Rows, each with its class:
[  5   1   9  -1  -4  -8   1   0   3   6  -1   3  -3 -10  -1   5 -21] -> M
[  8  -8  -5  -2  10   5   3  -3   9  -2  -2 -13  -6  -2  10  -1 -10] -> D
[  7  -5   2  -8  -1  10  -8  -6   0   5 -10  -8  -2  -5  -9   4 -15] -> D
[  0   4  12  12   0   5 -12  18   6   6 -11   8   7 -16   8  12  -4] -> M
[ 5 -2  0 -5 -4  8 -1  0  9 -3  3 -1 10  1  6 -2 -5] -> D
[  0 -14   1  11  -8   3   8  -4   2   8   8   3  -5   2  22   5  10] -> M
[ -4  -2   1   1   4   3  -2   6  15  -7   9   3  -3  -2  10 -14   4] -> D
[ 5 -8 -6 11  1 -6 14  5  4 -2 13  0 -5  1 21 -9  4] -> M
[  7   0 -17  -2   4  -7   7   9  -1   4   8 -15   7   1  22  -2   1] -> M
[ 12  -4 -23  12   8   3   6   5   2   5  12 -14   5  14  13 -10   2] -> M
[ -7  -8  -8  10  -2  -5   6  -6   4  -1  12   3 -18  -2  19 -17   5] -> M
[-11  -9  23   4  -8  -3  -3   5  16   0   6  12   1 -17   3   4  -4] -> M
[-2 -3  6  1 -5  3  7 -6  8 -4  6 12 -2  0 -1 -1  3] -> M
[ 16 -26 -28   8  12  -3  11  14   6  -8   1 -18  -2  12  12 -28  -7] -> D
[  9   1 -13   3  10  -1   5 -10   4  -5 -11 -18   6   5   7  -2  -8] -> D
[  1   3 -10  18   7  -6   3  -4   5   0   8  -4   2   3  19 -13  -5] -> M
[  7  -3 -23   8  -1   2   2   6  -3  15   4 -13   0  -3  -3  -4  -1] -> M
[ 0 -3 -9  3 19  2  2  3 -2  2  7 -4 -3  7  9 -4  3] -> M
[ 17  -4 -21   8   7  26  21  10  -6   9  -4  -9   3   8 -10  -4  -9] -> M
[  6  36  -9   3  -4  -2  -5   1   4   0  -2  -4   5  -8   0   6 -13] -> M
[ -4   5  15  -4   5   8  -9   9   5   2  -1   6   0 -14   5   4   2] -> M
[ -4  -3  -3   4  -3  -3   2  10   1   1  -1  -3  10  -4   9  -2 -10] -> D
[  7 -17 -27   8   7  -2  11   1   1   1   8 -25  -2  13  11 -17  -9] -> D
[  2  -1  -4   3   4  -2  13  -5  10  -1   7 -19   8  -3  12  -9  -6] -> D
[ -2   0   3  17  -1  -3   0   8   1   4  -6  -7   6 -13  25  -2  -9] -> D
[ 10  -8  -7   5   2   2   1  10   0   2 -10  -8 -10   4  -5  -1  -1] -> D
[-11  24  31   3 -10   0  -9   4   3  -1   4  16  14 -24   9   7   5] -> M
[  8   5  -7  -1   0   3  -9  13   1  24 -10 -16  12   2  -3  -2 -17] -> D
[  9   0 -12  -4   3   5  -7   6  -6 -12  -4 -13  -1   6 -13   5  -9] -> D
[ -8   2   7   9   1  -5   3   0  13  -8  23  -1   0 -11  23  -6   9] -> M
[ -6  -5  11  -1  -4  -2 -12  -2   6 -10   7   2   9  -7  10   9  -1] -> D
[ 19  13 -17  -8   8  -1 -10  12  -5   9 -14 -14   7   6 -18  -1 -12] -> D
[-6 -9 -2  9  2  7  1  1  4  6  5  4 13 -2  2  3  3] -> M
[ -2 -11  -5  -5  -5   4  -5  13   2  -2  -9 -10  -6   6  -6  -6  -5] -> D
[ -3  -2   6  41   0   7 -20   1   3   7  -6   4  -3  -5   4  11  -5] -> M
[  7  -7   0  12   8   2  -5   6   8   1 -16   6   5  -5  13   0   1] -> M
[  6  34   9  -4 -19  13 -11  23 -14   7 -25   4   5 -18 -22  18 -12] -> M
[ -4 -12  -5 -12   0   2  -4  -4   8  -6   6 -14 -14   0  14  -8   0] -> D
[ 12  -8  -9  -5   2   4   0   5  -1  -1 -21 -15 -11   5 -21  -4 -10] -> D
[ -5  -3   8   5   1  -4   2 -10  12  -6  11   1  -5  -6  20  -6   9] -> M
[ 12  -8  -2  -7  -1   6  -1   9  -2  -1   2  -1   2  -5  -6   4 -13] -> D

Rows with their classes:
[  5  -3 -21   1  24  -1   6  -1  -1   0  -2   2   1   2   3  -5   2] -> Vaz
[ 0  6 -3 -1 -5 -1 -8 -2  0 -7  1 -5  4  5  2  1  6] -> lukob
[  5  -3 -13   5  24  -5   9  -7   1  14   1  -2  -3  -1   3  -5  -6] -> Vaz
[-2 -3 -2 -2 -1 -3  1 -5  3 11  1  0  3  4  0  3 -6] -> Vaz
[ 0 -2 -8  2 10  1  0  4  1  0  0  0  3 -1  0 -5 -1] -> lukob
[  1  -1 -17   0   8  -2  -2   0   1  12   4  -4   4   2   4  -1   2] -> Vaz
[  3  -5  -2   1   3  -3  10  -1   5  14   0   0   1  -2  -1   3 -12] -> Vaz
[-7 -1 -9 -7  0  0  0  8  0 -1  1 -1  5  1 -2  0 -4] -> lukob
[ -2   1 -16   1   7  -3   3 -11  -1  11   2  -2   3   3   1  -3   0] -> Vaz
[ 8 -2 -4  3  8  0  3 -2 -1  5  1  0  1 -2  0 -1  0] -> Vaz
[  2  -2  -1   5 -10  -1  -4  -2   1   9   2  -8   7   3   0   5  -5] -> Vaz
[ 2  0 -1  0  0 -1  2 -1  0 -1  3  3  3  0  0  1  8] -> lukob
[-1  0 -5  1 -4  1 -4 -4 -3  3  1 -3  5  3 -1 -1  9] -> lukob
[ 0 -4  5 -6 -7  0  0  1  5 -6 -2  5  4 -1 -4  5  1] -> lukob
[-1  0 -6  0  0  0  5  1  0  5  0  0  3  1 -1  0 -1] -> Vaz
[  4  -3 -13   3   6  -5  -4 -11   4  23   5  -8   5   8   4   1  -3] -> Vaz
[ 1 -2 12 -1 -8  1  4  2  2 -2 -4  7  3 -1 -5 -2  1] -> lukob
[  1  -1   5   2 -11   0   1  -6   3  13   0  -1  -2   0   0   1  -7] -> Vaz
[-3 -2  2 -2  3  0  1  4  3 -4  1  1  3  0  0  1 -7] -> lukob
[  0   0 -10   3  -4  -3   0  -1  -2  15   2  -3   1   2   1   1  -2] -> Vaz
[-2  5 -2 -4 -7 -2 -6  1  1 -2  2 -6  2  4  3 -5  0] -> lukob
[-1  5  4  3  4 -2 -6 -5  2 -7  3 -5 -5  0  6 -6  1] -> lukob
[ 3  1 -7  6  3  2  4  0 -3  8  0 -2 -4 -2 -1 -1  0] -> Vaz
[-2  0  1 -5 -7  2 -3 -1  7 -5  0 -2  0  3 -2  1  2] -> lukob
[ 0  1 -4  1 -6 -1 -4  1 -1  3  0 -2  6  2 -2  1  1] -> lukob
[-2  3  6  4  1  1  0 -1  5 -8  3 -4 -4  0  5 -6 -5] -> lukob
[ 3  4 -7  7 13 -1  3 -4  0 12  0 -4 -2 -5  4 -3 -3] -> Vaz
[-1  0 -9 -5 -1  3 -5  4  2 -2  4 -3  4  3 -1 -1  1] -> lukob
[ 0  0  3  5 -1  1  0 -4 -2  8  0  0 -3 -2  0 -2 -2] -> Vaz
[ 2 -3 -4  5 17  0  4 -9  1 11  1  0 -4  4  0 -2 -1] -> Vaz
[ 0  1 10  6 -5  3 -1 -2  0 -1 -1  1  0 -1  0 -2 -1] -> lukob
[ 0 -3  4 -1 -9  1  0  2  2 -3 -2 -3  1  1 -2 -3  3] -> lukob
[ 1 -4  2  2  1 -4  7 -5  4 16  0 -1 -2 -1  3  0 -8] -> Vaz

Rows, each with its class:
[ -8  -2   6 -10  -6  -6   4   1  -1   7  11  -5   2  -3   9   0   0] -> Soli
[  1 -11  -5 -14  -9   4  -1  -9   1   6  16 -16  10  -1   8   3   4] -> Soli
[ -2 -11   2  -8  -8  10   0   1  -2   7  16  -3   7   1   8   0   3] -> Soli
[ 0 -6  9 -3 -1  9  1 -1  2  7  9  3  7 -3  6  0  5] -> Soli
[  1 -12   3  -5  -9  -1   1  -3  -6   4   9 -15   4   8   2  -2  -3] -> Soli
[  5 -11  -2 -13 -14  -9   4  -1   2  17   8 -34   7   6   7   1   6] -> Soli
[ -2  -7   8 -11  -9  -4   1   0   2   3  19 -10  10   0  10  -2  -2] -> Soli
[  3  -9  -3  -8  -5   6  -1  -6   0   5  11 -10   8   2   5   0   2] -> Soli
[-11   2  11 -12  -4 -27   1 -10   3  -2  17 -25   9   0  12   3  -6] -> lop
[ -3  -2   2  -7  -1 -19   2 -11   2   3   7 -28   6   5   7   3  -1] -> lop
[ -3   0   3  -5   0 -16   2  -8   0  -1   3 -18   4   5   4   0  -4] -> mibol
[-7 -8  4 -9 -6  7  0 -3 -6  2 14 -2  1 -2  7  1 -2] -> Soli
[ -1   2   3  -4   0 -23   0  -8   8   1   9 -25   9   7   5   1   1] -> lop
[-13  -4   2 -11   4   5   5  -5  -9  -6  14  14   1  -4   9  -2  -5] -> Soli
[ -3   3   0 -11  -5 -17   0  -6   4   0   6 -24   5   3   5   3  -1] -> lop
[ -3   1   1 -12  -4 -20   3  -5   4   0   7 -25   8   3   9  -1  -3] -> lop
[ -6 -11  -1 -10  -6   9   0  -9  -2   5  19  -4   6  -3  10   3   3] -> Soli
[-8 -8  0 -6 -4 -3  7  1 -7  5  9 -1 -5  4  8 -3 -2] -> Soli
[-12   4   7  -9   1 -14   3  -4  -4  -9  10  -2   1   0   8   0  -8] -> lop
